Below is a small trained network, with its code and all its weights. Each question gives an input and a class and asks what happens when units are switched off, that is, made to give their printed mean instead of their output.

import numpy as np


def w(rows, s, z=0):
    codes = np.array(rows[::2]) - 128.0
    scale = np.full(codes.shape[1], s)
    scale[-1] = z or s
    return codes * scale


def f(y):
    return np.maximum(y, 0)


def log_softmax(a):
    a = a - a.max(-1, keepdims=True)
    return a - np.log(np.exp(a).sum(-1, keepdims=True))


def net(x, mask):
    res = np.array(x, float).reshape(1, 8) / 4 @ E
    y = f(res @ A[0][:, :-1].T + A[0][:, -1])
    res = res + np.where(mask, y, B[0][:, -1]) @ B[0][:, :-1]
    return log_softmax(res[-1] @ U[:, :-1].T + U[:, -1])


A, B = {}, {}
E = w([
[127,135,125,127,122,137,130,130,126],'x0',
[124,130,126,125,133,130,127,131,128],'x1',
[81,205,151,194,246,83,115,253,160],'x2',
[60,164,201,62,133,126,22,100,31],'x3',
[125,132,128,121,126,130,134,131,126],'x4',
[69,21,92,102,119,149,46,212,176],'x5',
[92,202,62,106,57,13,53,59,226],'x6',
[198,133,233,12,125,117,139,175,229],'x7',
],0.0057)
A[0] = w([
[194,240,174,147,105,100,227,35,88,243],'neuron 0',
[101,175,120,187,250,70,110,219,178,68],'neuron 1',
[77,3,78,114,122,148,37,192,166,207],'neuron 2',
[72,42,99,83,99,135,55,201,172,70],'neuron 3',
[199,92,71,189,119,123,218,150,205,35],'neuron 4',
[178,38,79,43,14,175,142,32,105,41],'neuron 5',
[172,93,72,168,127,94,193,142,191,95],'neuron 6',
[78,150,216,65,141,103,30,115,68,51],'neuron 7',
[85,205,52,123,73,12,61,69,211,27],'neuron 8',
[196,97,57,189,151,149,197,153,215,91],'neuron 9',
[191,135,254,23,142,127,114,167,213,44],'neuron 10',
[72,121,34,221,143,163,97,100,44,14],'neuron 11',
[188,20,86,67,20,183,141,23,102,107],'neuron 12',
[69,155,164,118,149,129,64,111,53,67],'neuron 13',
[190,103,61,202,133,113,193,139,218,80],'neuron 14',
[148,76,187,155,168,238,177,178,52,3],'neuron 15',
[122,93,165,172,176,225,180,146,57,23],'neuron 16',
[72,18,84,96,116,154,64,187,194,148],'neuron 17',
[78,215,48,127,75,2,65,65,220,52],'neuron 18',
[51,128,25,233,134,147,108,114,26,44],'neuron 19',
[179,124,246,25,129,122,124,176,199,47],'neuron 20',
[77,139,205,92,148,120,46,107,69,3],'neuron 21',
],0.0051,0.0043)
B[0] = w([
[170,168,94,162,224,189,60,67,157,254],'neuron 0',
[73,175,207,197,114,73,106,201,124,198],'neuron 1',
[169,214,80,175,189,186,97,40,159,238],'neuron 2',
[204,185,74,177,155,172,117,81,110,183],'neuron 3',
[89,168,84,44,58,184,140,137,55,163],'neuron 4',
[68,196,223,223,125,50,83,248,117,202],'neuron 5',
[67,164,113,56,75,179,128,135,64,163],'neuron 6',
[83,179,59,54,46,183,181,132,70,174],'neuron 7',
[240,12,161,86,159,139,115,204,28,208],'neuron 8',
[67,162,117,55,70,178,134,133,71,176],'neuron 9',
[140,73,56,185,41,42,226,80,192,188],'neuron 10',
[149,47,69,178,43,29,253,78,215,181],'neuron 11',
[65,187,208,220,148,72,66,239,128,223],'neuron 12',
[102,146,75,51,46,160,178,124,89,165],'neuron 13',
[63,166,117,41,61,188,125,136,48,171],'neuron 14',
[210,47,136,84,165,129,87,184,59,177],'neuron 15',
[201,43,147,93,145,119,111,167,94,171],'neuron 16',
[189,194,87,179,189,170,114,59,128,211],'neuron 17',
[240,15,154,71,168,142,105,226,37,222],'neuron 18',
[147,66,93,166,46,43,226,83,232,200],'neuron 19',
[144,76,34,194,48,42,224,77,193,184],'neuron 20',
[78,163,49,39,14,196,206,149,43,152],'neuron 21',
],0.0053,0.0069)
U = w([
[229,2,141,79,154,129,111,198,72,46],'0',
[118,73,81,162,48,31,218,70,196,72],'1',
[26,205,92,17,49,201,141,132,78,67],'2',
[36,204,212,204,139,62,79,231,134,70],'3',
[113,136,129,130,152,148,115,93,140,254],'4',
[194,212,93,170,212,191,86,29,147,72],'5',
[104,121,136,116,156,132,112,114,153,253],'6',
[102,122,141,114,154,127,119,110,138,215],'7',
],0.008,0.0069)

Each question gives the input, the list of numbers given to net, and the class t.
The units are the neurons (one row each of A and B). Each row of codes is followed by its name. A weight is (code - 128) times the scale printed after its matrix; where a second scale follows, it is the last column's (A, B and U).
mask holds one flag per neuron, in row order. A switched-off neuron (its flag False) gives its mean, the last column of its row in B, instead of its output. The means were averaged over made-up inputs and are rounded, as every weight is.
A unit's drop is (log p(t) with every unit on - log p(t) with that unit switched off) / (log p(t) with every unit on - log p(t) with every unit switched off).
The circuit of an input: a set's keep is (log p(t) with only the set's units on - log p(t) with every unit switched off) / (log p(t) with every unit on - log p(t) with every unit switched off). Starting from the 12 units with the biggest drops (on a tie, the unit counted first), units are removed one at a time, each time the one whose removal leaves the highest keep (on an exact tie, the one counted first), for as long as the keep stays at least 0.8.
units of the circuit, in order: the units of the circuit, biggest drop first
k most important neurons: the k neurons with the biggest drops, biggest first
drop of u: that unit's drop, to one decimal
input [5,-2,8,-8,-1,3,2,-6], class 2: 4 most important neurons : [neuron 14; neuron 9; neuron 4; neuron 6]
input [-1,2,-8,-5,4,-7,7,7], class 3: 2 most important neurons : [neuron 5; neuron 12]
input [7,-6,-6,1,6,-8,-3,8], class 1: 4 most important neurons : [neuron 10; neuron 20; neuron 2; neuron 17]
input [8,-3,7,-3,1,-6,6,-8], class 1: units of the circuit, in order : [neuron 19]
input [-5,1,-7,-4,-7,-4,-5,-3], class 3: 2 most important neurons : [neuron 12; neuron 5]
input [-8,5,6,7,-1,-6,8,0], class 0: units of the circuit, in order : [neuron 18; neuron 8]
input [-2,-1,-4,3,4,-4,4,3], class 0: 4 most important neurons : [neuron 2; neuron 18; neuron 8; neuron 17]
input [5,6,7,7,-6,-2,-1,2], class 2: 2 most important neurons : [neuron 7; neuron 21]
input [5,2,3,-1,2,4,0,-7], class 1: units of the circuit, in order : [neuron 19; neuron 11]
input [0,5,-7,-8,-6,-5,7,2], class 2: 4 most important neurons : [neuron 14; neuron 4; neuron 6; neuron 9]
input [3,2,5,-2,0,-1,-8,-7], class 0: 2 most important neurons : [neuron 15; neuron 16]
input [1,-2,-6,-4,8,6,-7,3], class 4: 4 most important neurons : [neuron 18; neuron 8; neuron 2; neuron 17]
input [1,-5,0,7,-2,-5,4,6], class 2: 2 most important neurons : [neuron 7; neuron 21]
input [-2,-5,2,-3,7,5,1,8], class 1: units of the circuit, in order : [neuron 10]
input [1,-4,-1,4,-1,7,5,0], class 5: units of the circuit, in order : [neuron 2; neuron 17]
input [-5,0,8,1,4,3,4,8], class 1: units of the circuit, in order : [neuron 10; neuron 20]
input [0,5,7,5,-8,-3,0,-8], class 1: 2 most important neurons : [neuron 19; neuron 11]
input [-3,8,-8,-6,-4,4,-5,2], class 3: units of the circuit, in order : [neuron 12; neuron 5]
input [3,2,-8,5,-4,-1,4,0], class 3: units of the circuit, in order : [neuron 5; neuron 12]
input [7,-6,-8,7,-4,1,8,-2], class 0: 3 most important neurons : [neuron 18; neuron 8; neuron 1]
input [-3,2,-5,-1,-3,6,8,-2], class 0: units of the circuit, in order : [neuron 18]
input [-8,-5,-8,3,3,-4,-7,-8], class 1: 4 most important neurons : [neuron 11; neuron 19; neuron 18; neuron 8]
input [4,5,-5,0,0,2,-4,-3], class 3: drop of neuron 5 : 0.3
input [2,7,5,6,-7,-5,2,7], class 1: drop of neuron 20 : 0.4
input [8,-2,2,1,-5,-7,8,-8], class 0: drop of neuron 18 : 0.6
input [-5,-2,-3,-1,-5,5,-6,7], class 1: drop of neuron 12 : 0.0
input [7,-1,-5,-5,5,6,-4,4], class 7: most important neuron : [neuron 0]
